Here is a tiny trained network, its code and every weight. The questions are about switching its units off for an input and a target symbol, where a switched-off unit gives its printed mean instead of its output.

import numpy as np


def w(rows, s, z=0):
    codes = np.array(rows[::2]) - 128.0
    scale = np.full(codes.shape[1], s)
    scale[-1] = z or s
    return codes * scale


def f(y):
    return y / 2 * (1 + np.tanh(0.7978845608 * (y + 0.044715 * y**3)))


def softmax(a):
    e = np.exp(a - a.max(-1, keepdims=True))
    return e / e.sum(-1, keepdims=True)


def log_softmax(a):
    a = a - a.max(-1, keepdims=True)
    return a - np.log(np.exp(a).sum(-1, keepdims=True))


def net(x, mask):
    ids = ['Πδησφψ'.index(c) for c in x.split()]
    T = len(ids)
    res = E[ids] + P[:T]
    r = res
    for j in range(3):
        rows = slice(2 * j, 2 * j + 2)
        q, k, v = (r @ M[0][rows].T for M in (Q, K, V))
        z = softmax(np.where(np.tri(T) > 0, q @ k.T / 2**0.5, -1e9)) @ v
        o = O[0][rows]
        res = res + np.where(mask[j], z, o[:, -1]) @ o[:, :-1]
    y = f(res @ A[0][:, :-1].T + A[0][:, -1])
    res = res + np.where(mask[3:11], y, B[0][:, -1]) @ B[0][:, :-1]
    return log_softmax(res[-1] @ U[:, :-1].T + U[:, -1])


Q, K, V, O, A, B = {}, {}, {}, {}, {}, {}
E = w([
[72,87,108,97,182],'Π',
[108,211,115,104,232],'δ',
[83,226,96,163,54],'η',
[85,8,191,157,237],'σ',
[114,91,211,188,247],'φ',
[88,141,173,205,83],'ψ',
],0.011)
P = w([
[15,125,237,235,121],'0',
[33,204,2,98,192],'1',
[247,26,76,92,175],'2',
[63,91,98,167,189],'3',
[123,10,167,68,75],'4',
[244,133,108,118,110],'5',
[54,137,55,145,211],'6',
[143,120,101,107,16],'7',
[231,198,131,132,90],'8',
[56,112,73,162,217],'9',
],0.0084)
Q[0] = w([
[89,119,175,94,109],'H1',
[5,152,114,173,177],'H1',
[243,117,123,91,69],'H2',
[78,143,53,220,165],'H2',
[129,89,145,168,106],'H3',
[178,156,156,114,121],'H3',
],0.013)
K[0] = w([
[101,139,83,111,160],'H1',
[9,135,202,167,135],'H1',
[216,85,95,110,119],'H2',
[115,125,233,178,95],'H2',
[93,129,111,63,117],'H3',
[188,110,59,81,151],'H3',
],0.011)
V[0] = w([
[126,187,200,141,136],'H1',
[194,255,78,207,45],'H1',
[191,97,200,166,212],'H2',
[68,31,202,176,58],'H2',
[56,179,80,41,79],'H3',
[122,48,53,117,138],'H3',
],0.0076)
O[0] = w([
[146,120,106,166,106,173],'H1',
[175,139,152,144,137,2],'H1',
[137,88,8,170,3,204],'H2',
[128,116,190,49,31,203],'H2',
[113,116,159,113,164,77],'H3',
[87,84,155,118,123,116],'H3',
],0.012,0.0073)
A[0] = w([
[51,94,107,152,51,1],'N1',
[209,37,35,124,64,155],'N2',
[130,83,160,185,106,91],'N3',
[205,46,45,170,114,156],'N4',
[221,118,150,167,78,133],'N5',
[196,86,88,32,219,177],'N6',
[115,254,36,76,209,79],'N7',
[2,148,81,193,84,149],'N8',
],0.0075,0.004)
B[0] = w([
[137,99,47,86,134,215],'N1',
[237,162,167,95,168,237],'N2',
[150,123,51,122,151,138],'N3',
[131,195,218,175,165,194],'N4',
[120,195,133,131,149,136],'N5',
[164,169,191,98,91,150],'N6',
[103,95,106,174,75,157],'N7',
[133,130,111,128,255,251],'N8',
],0.0078,0.011)
U = w([
[17,133,104,92,131,89],'Π',
[93,199,85,206,208,138],'δ',
[169,254,228,88,180,182],'η',
[153,94,65,88,109,21],'σ',
[234,178,111,152,145,131],'φ',
[133,151,142,124,13,251],'ψ',
],0.0062,0.0034)

Each question gives the input, a string of symbols that net reads in full, and the target symbol t.
The units are the heads (2 rows each of Q, K, V and O) and the neurons (one row each of A and B). Each row of codes is followed by its name. A weight is (code - 128) times the scale printed after its matrix; where a second scale follows, it is the last column's (O, A, B and U).
mask holds one flag per unit, heads first, then neurons. A switched-off unit (its flag False) gives its mean, the last column of its rows in O or B, instead of its output. The means were averaged over made-up inputs and are rounded, as every weight is.
A unit's drop is (log p(t) with every unit on - log p(t) with that unit switched off) / (log p(t) with every unit on - log p(t) with every unit switched off).
The circuit of an input: a set's keep is (log p(t) with only the set's units on - log p(t) with every unit switched off) / (log p(t) with every unit on - log p(t) with every unit switched off). Starting from all 11 units, units are removed one at a time, each time the one whose removal leaves the highest keep (on an exact tie, the one counted first), for as long as the keep stays at least 0.8.
units of the circuit, in order: the units of the circuit, biggest drop first
k most important neurons: the k neurons with the biggest drops, biggest first
which heads matter: for each layer, one digit per head in row order, 1 if its drop is at least 0.15 and else 0, layers parted by /
input η ψ φ σ σ δ φ δ Π ψ, target η: which heads matter	110
input Π Π δ ψ φ δ ψ ψ δ η, target Π: which heads matter	010
input σ σ σ φ, target σ: which heads matter	110
input ψ η δ φ, target ψ: 3 most important neurons	(N8; N2; N4)
input Π δ φ, target η: units of the circuit, in order	(N4; N1)
input σ η δ Π ψ φ σ δ η σ, target σ: 2 most important neurons	(N1; N2)
input Π φ δ δ δ σ ψ φ δ σ, target Π: 2 most important neurons	(N2; N4)
input φ η δ σ Π Π Π, target φ: which heads matter	011
input φ Π ψ ψ δ ψ ψ, target φ: 4 most important neurons	(N2; N8; N4; N1)
input δ η φ, target η: units of the circuit, in order	(N6; N1; N4)
input Π δ δ σ δ η η δ σ φ, target Π: units of the circuit, in order	(N2; H2; H1)
input σ Π Π Π Π, target Π: units of the circuit, in order	(H2; N2; H1)
input φ δ σ η ψ Π σ, target φ: units of the circuit, in order	(N2; H2; H3; N8)
input ψ ψ σ Π, target ψ: units of the circuit, in order	(H2; N8)
input σ φ φ δ φ δ δ δ σ δ, target σ: units of the circuit, in order	(H2; N1; H1)
input φ σ φ φ, target φ: 3 most important neurons	(N2; N4; N1)
input ψ Π σ, target η: 2 most important neurons	(N6; N1)
input δ φ φ ψ ψ Π, target η: 2 most important neurons	(N4; N2)
input δ δ σ, target η: 3 most important neurons	(N6; N4; N1)
input δ η ψ, target η: which heads matter	100
input η φ σ η Π δ δ, target η: which heads matter	110
input φ ψ Π ψ σ φ η, target φ: which heads matter	010
